Each row has two labels, one from each of two sets.
[  1  -8  26  -4  11 -25  34  17   6  -1 -11 -20   3  16 -12  30   7] | Q497/U
[  3  -7  23  -6   6 -18  16   4   9   5 -10 -27   1  13 -15  38   4] | Q497/U
[-11   3  32  -7   7 -19  24  17  11  -1 -10 -24  -1  19 -12  14  -1] | Q497/X
[ -3   3  12   8   6  -9  17   3   2  -5  -2 -14   6   7  -3   0   0] | Q497/X
[ -5  -4  30 -10   5 -18  22  10   0  -5  -4 -19  -8  19 -10  22 -12] | Q959/X
[  1  -4  23  -1  35 -21 -13  17   2  -2 -14 -24  -1  10 -15  23  -5] | Q497/X
[ 10  11  23  -8 -21 -42  12  17  -1   3  -7 -40   4  13 -24  37  -6] | Q959/X
[ -6   2   7  -3  -6 -13  12  14   8   5  -8 -26  16  10 -10   7   4] | Q497/X
[  0  10  14  -6   7 -26   3  10  -6   7  17 -14   0   9  -4  28  -3] | Q959/X
[ -3   4  19 -11   1  -2  21  19  -5  -1 -10 -16   7  14  -7  15 -11] | Q959/Q
[-17   2   5  -7  -2 -10   9  19  -5  10  -5 -28   0  -1 -12  14  -8] | Q959/X
[ -7   0  21 -22   6 -22  16  20  -6   5 -10 -14   5   0  -3  24 -16] | Q959/Q
[  9   0  21  -7   7 -19   5  21  -8   1 -12 -18  16  11 -10  24  -5] | Q959/X
[ -9   8  18  -8  11 -10  -5  19 -17   3   5 -22   0  11 -14  22  -7] | Q959/U
[ -3  -8  14  -1   2 -11  21  17  -1  -1  -7 -24  -2  13 -16  12  -2] | Q497/X
[  0  -3  19   1   1 -19  21  20  11  -3  -3 -30 -10  11  -7  20 -11] | Q497/X
[ -4  -8  29  -6 -10 -40  12  15   8   5  -2 -26  -3  19  -5  21 -10] | Q497/U
[  5   4 -11  -5  -2   0  -2  -5  -8  -1   0   3  -1  -1  -4  -4  -8] | Q959/X
[  3 -17  18  -2  10 -13  20  19  19   0  -6 -32   8   5  -7   6 -14] | Q497/X
[  0   4   7  -5   5 -13   1  12  -5  -1   2 -19  -1   3  -3  14 -11] | Q959/X
[  1   4   7   0  13 -11   4   2  -6   0  -5 -22   2  18  -8  13  -4] | Q959/X
[ -3  12  21  -2   8 -16  14   6   0   0  -7 -14  13   7  -9  28  -4] | Q959/X
[  2   4   8 -17   0 -15  11  10  -3  -1 -14 -16   7   6  -2  13   2] | Q959/X
[  1   2  20  -9   8 -19   6  20  -9  10 -10 -32  18  10  -6  26   2] | Q959/X
[ -7  -1  23   6   6 -14  23  10  -4  -1 -16 -22   4  14  -8  23   0] | Q959/X
[ -4   8   6  -4   9 -14   7   4  -9  -5   1 -24   6   8  -5   5   2] | Q959/X
[ 13   7  17  -7   2 -17   1  18  -6   1 -17 -19   6  13   3  26  -6] | Q959/Q
[ -4   4  14  -4   9  -7   4   7 -14  -2 -12 -11   0   6  -4   8  -9] | Q959/U
[  8   7  21  -5  -3 -20  -2  26   0   9 -12  -2   7  12  -8  34  -7] | Q959/Q
[ -1  10   9  -6  -7 -22   6  18 -15  -1  -7 -13  15  16 -11  29 -14] | Q959/Q
[  2  -5  26  -5  -5 -17  20  24   1   4  -6 -25   0  12  -9  29 -11] | Q497/X
[-10   5  22 -20   0 -15   7  16  -1   0  -1 -17  12   8  -6  -1   8] | Q959/X
[ -2  13  10  -8  -3 -12   5  21  -6   0  -9 -36   0  13 -11  30  -1] | Q959/X
[  2   3   7  -4   5 -18  19  11  -7   0 -10 -24  -7  21  -8  21 -18] | Q959/X
[  2  -5  19  -6   2 -16  19   4  -3   3  -9 -25  -4  16  -8  18  -6] | Q497/X
[ 13  11  18  -2   6 -18  11  13  -8   2  -8  -5  -3  13  -1  23 -13] | Q959/Q
[  5   1   7  11   3 -16  -2  13  -2  -6  -5 -20  -7   8   2  15   0] | Q959/X
[ -8  -4  22  -7   4 -17  18  12  10  -3  -6 -18   9   6 -14  10  -8] | Q497/X
[  5   5  16   6   5 -19  13  12   4   2  -7 -22 -16   0  -9  27 -11] | Q959/X
[  3  11  21  -8 -15 -24   4  12  -6   6  -7  -6   8  18  -8  42 -11] | Q959/Q
[  9   2  21  -4   5 -13  16  14 -23  11 -18 -20   5  17 -11  23   7] | Q959/X
[  1  -2  13  -6   4 -15  19  21  -2  -1  -3 -21  -1   9   0  16  -1] | Q497/X
